Here is a tiny trained network, its code and every weight. The questions are about switching its units off for an input and a class, where a switched-off unit gives its printed mean instead of its output.

import numpy as np


def w(rows, s, z=0):
    codes = np.array(rows[::2]) - 128.0
    scale = np.full(codes.shape[1], s)
    scale[-1] = z or s
    return codes * scale


def f(y):
    return np.maximum(y, 0)


def log_softmax(a):
    a = a - a.max(-1, keepdims=True)
    return a - np.log(np.exp(a).sum(-1, keepdims=True))


def net(x, mask):
    res = np.array(x, float).reshape(1, 8) / 4 @ E
    y = f(res @ A[0][:, :-1].T + A[0][:, -1])
    res = res + np.where(mask, y, B[0][:, -1]) @ B[0][:, :-1]
    return log_softmax(res[-1] @ U[:, :-1].T + U[:, -1])


A, B = {}, {}
E = w([
[168,192,114,218,204,235,197,117,120,98,184],'x0',
[131,128,125,141,132,108,111,120,126,117,141],'x1',
[79,1,112,203,71,120,219,67,167,163,98],'x2',
[7,104,76,121,169,190,104,113,80,148,196],'x3',
[132,151,164,121,94,160,134,119,134,170,145],'x4',
[135,141,131,136,132,139,115,113,143,153,108],'x5',
[123,109,152,109,123,144,157,143,112,135,137],'x6',
[124,141,122,148,131,111,107,117,132,120,128],'x7',
],0.012)
A[0] = w([
[160,147,137,224,148,171,172,163,161,98,160,7],'neuron 0',
[152,151,184,101,138,130,38,254,161,102,141,13],'neuron 1',
[136,194,193,93,145,129,58,186,59,95,85,255],'neuron 2',
[169,192,109,121,189,170,142,168,101,102,142,115],'neuron 3',
[118,137,111,135,58,63,177,169,169,170,35,145],'neuron 4',
[101,104,114,66,128,60,79,165,125,214,130,68],'neuron 5',
[176,104,103,133,102,98,158,143,132,146,104,129],'neuron 6',
[157,91,195,129,118,154,124,122,173,185,141,164],'neuron 7',
[236,139,183,152,106,122,148,158,142,73,87,117],'neuron 8',
[154,73,202,137,98,42,121,172,161,115,126,134],'neuron 9',
[138,160,100,159,173,195,91,160,61,123,160,90],'neuron 10',
[120,192,127,93,131,122,115,142,117,120,87,52],'neuron 11',
],0.0091,0.006)
B[0] = w([
[57,49,69,211,85,160,106,158,148,97,106,212],'neuron 0',
[68,48,152,234,91,118,78,184,99,123,49,198],'neuron 1',
[92,77,100,145,174,254,162,108,189,31,140,252],'neuron 2',
[139,177,184,97,136,127,136,216,43,153,160,221],'neuron 3',
[149,208,171,59,82,113,103,172,118,143,106,229],'neuron 4',
[49,102,37,205,122,198,183,79,153,106,176,201],'neuron 5',
[129,111,141,127,155,73,59,205,106,135,144,179],'neuron 6',
[146,157,72,125,97,144,93,142,110,48,95,179],'neuron 7',
[22,62,57,180,99,166,164,61,161,24,149,222],'neuron 8',
[154,163,199,101,200,85,132,153,73,131,106,213],'neuron 9',
[208,143,137,68,198,86,175,176,95,157,167,215],'neuron 10',
[137,95,155,179,80,143,142,143,78,173,149,160],'neuron 11',
],0.0084,0.014)
U = w([
[117,73,137,152,45,141,128,133,110,133,108,252],'0',
[126,101,123,127,131,197,179,92,164,120,150,25],'1',
[247,247,233,50,134,79,126,164,84,154,128,132],'2',
],0.013,0.0029)

Each question gives the input, the list of numbers given to net, and the class t.
The units are the neurons (one row each of A and B). Each row of codes is followed by its name. A weight is (code - 128) times the scale printed after its matrix; where a second scale follows, it is the last column's (A, B and U).
mask holds one flag per neuron, in row order. A switched-off neuron (its flag False) gives its mean, the last column of its row in B, instead of its output. The means were averaged over made-up inputs and are rounded, as every weight is.
A unit's drop is (log p(t) with every unit on - log p(t) with that unit switched off) / (log p(t) with every unit on - log p(t) with every unit switched off).
The circuit of an input: a set's keep is (log p(t) with only the set's units on - log p(t) with every unit switched off) / (log p(t) with every unit on - log p(t) with every unit switched off). Starting from all 12 units, units are removed one at a time, each time the one whose removal leaves the highest keep (on an exact tie, the one counted first), for as long as the keep stays at least 0.8.
units of the circuit, in order: the units of the circuit, biggest drop first
most important unit: the unit with the biggest drop
k most important neurons: the k neurons with the biggest drops, biggest first
drop of u: that unit's drop, to one decimal
input [8,7,4,0,-7,1,-4,-3], class 0: units of the circuit, in order	[neuron 2]
input [0,3,-8,-1,2,-1,-4,-4], class 0: 3 most important neurons	[neuron 1; neuron 11; neuron 3]
input [7,-8,4,-2,-5,-6,-4,4], class 0: 3 most important neurons	[neuron 2; neuron 0; neuron 5]
input [0,2,-6,-3,3,1,8,4], class 0: 4 most important neurons	[neuron 1; neuron 5; neuron 11; neuron 3]
input [-4,2,0,6,-6,3,4,-1], class 1: units of the circuit, in order	[neuron 1; neuron 5]
input [4,5,-1,2,0,1,3,7], class 2: units of the circuit, in order	[neuron 8; neuron 5]
input [6,-1,6,-7,-8,8,6,7], class 0: 2 most important neurons	[neuron 2; neuron 0]
input [4,3,-4,-7,4,-8,-5,5], class 1: 2 most important neurons	[neuron 2; neuron 8]
input [-6,7,-8,-3,-1,8,-4,7], class 0: 2 most important neurons	[neuron 1; neuron 11]
input [8,-1,8,-4,3,8,-4,0], class 0: 2 most important neurons	[neuron 0; neuron 2]
input [5,-5,0,4,8,-6,-3,4], class 2: 2 most important neurons	[neuron 2; neuron 8]
input [6,-7,5,-4,2,3,2,6], class 0: 2 most important neurons	[neuron 2; neuron 0]
input [-6,8,3,-8,-1,6,3,-1], class 2: 2 most important neurons	[neuron 9; neuron 4]
input [4,-1,-6,5,1,4,2,4], class 2: most important unit	neuron 10
input [-6,-7,4,-8,-8,-5,4,-3], class 2: 2 most important neurons	[neuron 9; neuron 4]
input [1,0,0,2,-3,1,-3,-1], class 2: 2 most important neurons	[neuron 8; neuron 2]
input [7,-3,8,-1,8,-1,2,0], class 0: drop of neuron 2	0.4
input [-1,3,-3,2,-1,-3,1,-4], class 1: drop of neuron 4	0.1
input [-3,0,-1,3,-3,4,-6,1], class 1: drop of neuron 9	0.0
input [7,3,-5,-5,-3,-6,0,-3], class 1: most important unit	neuron 2
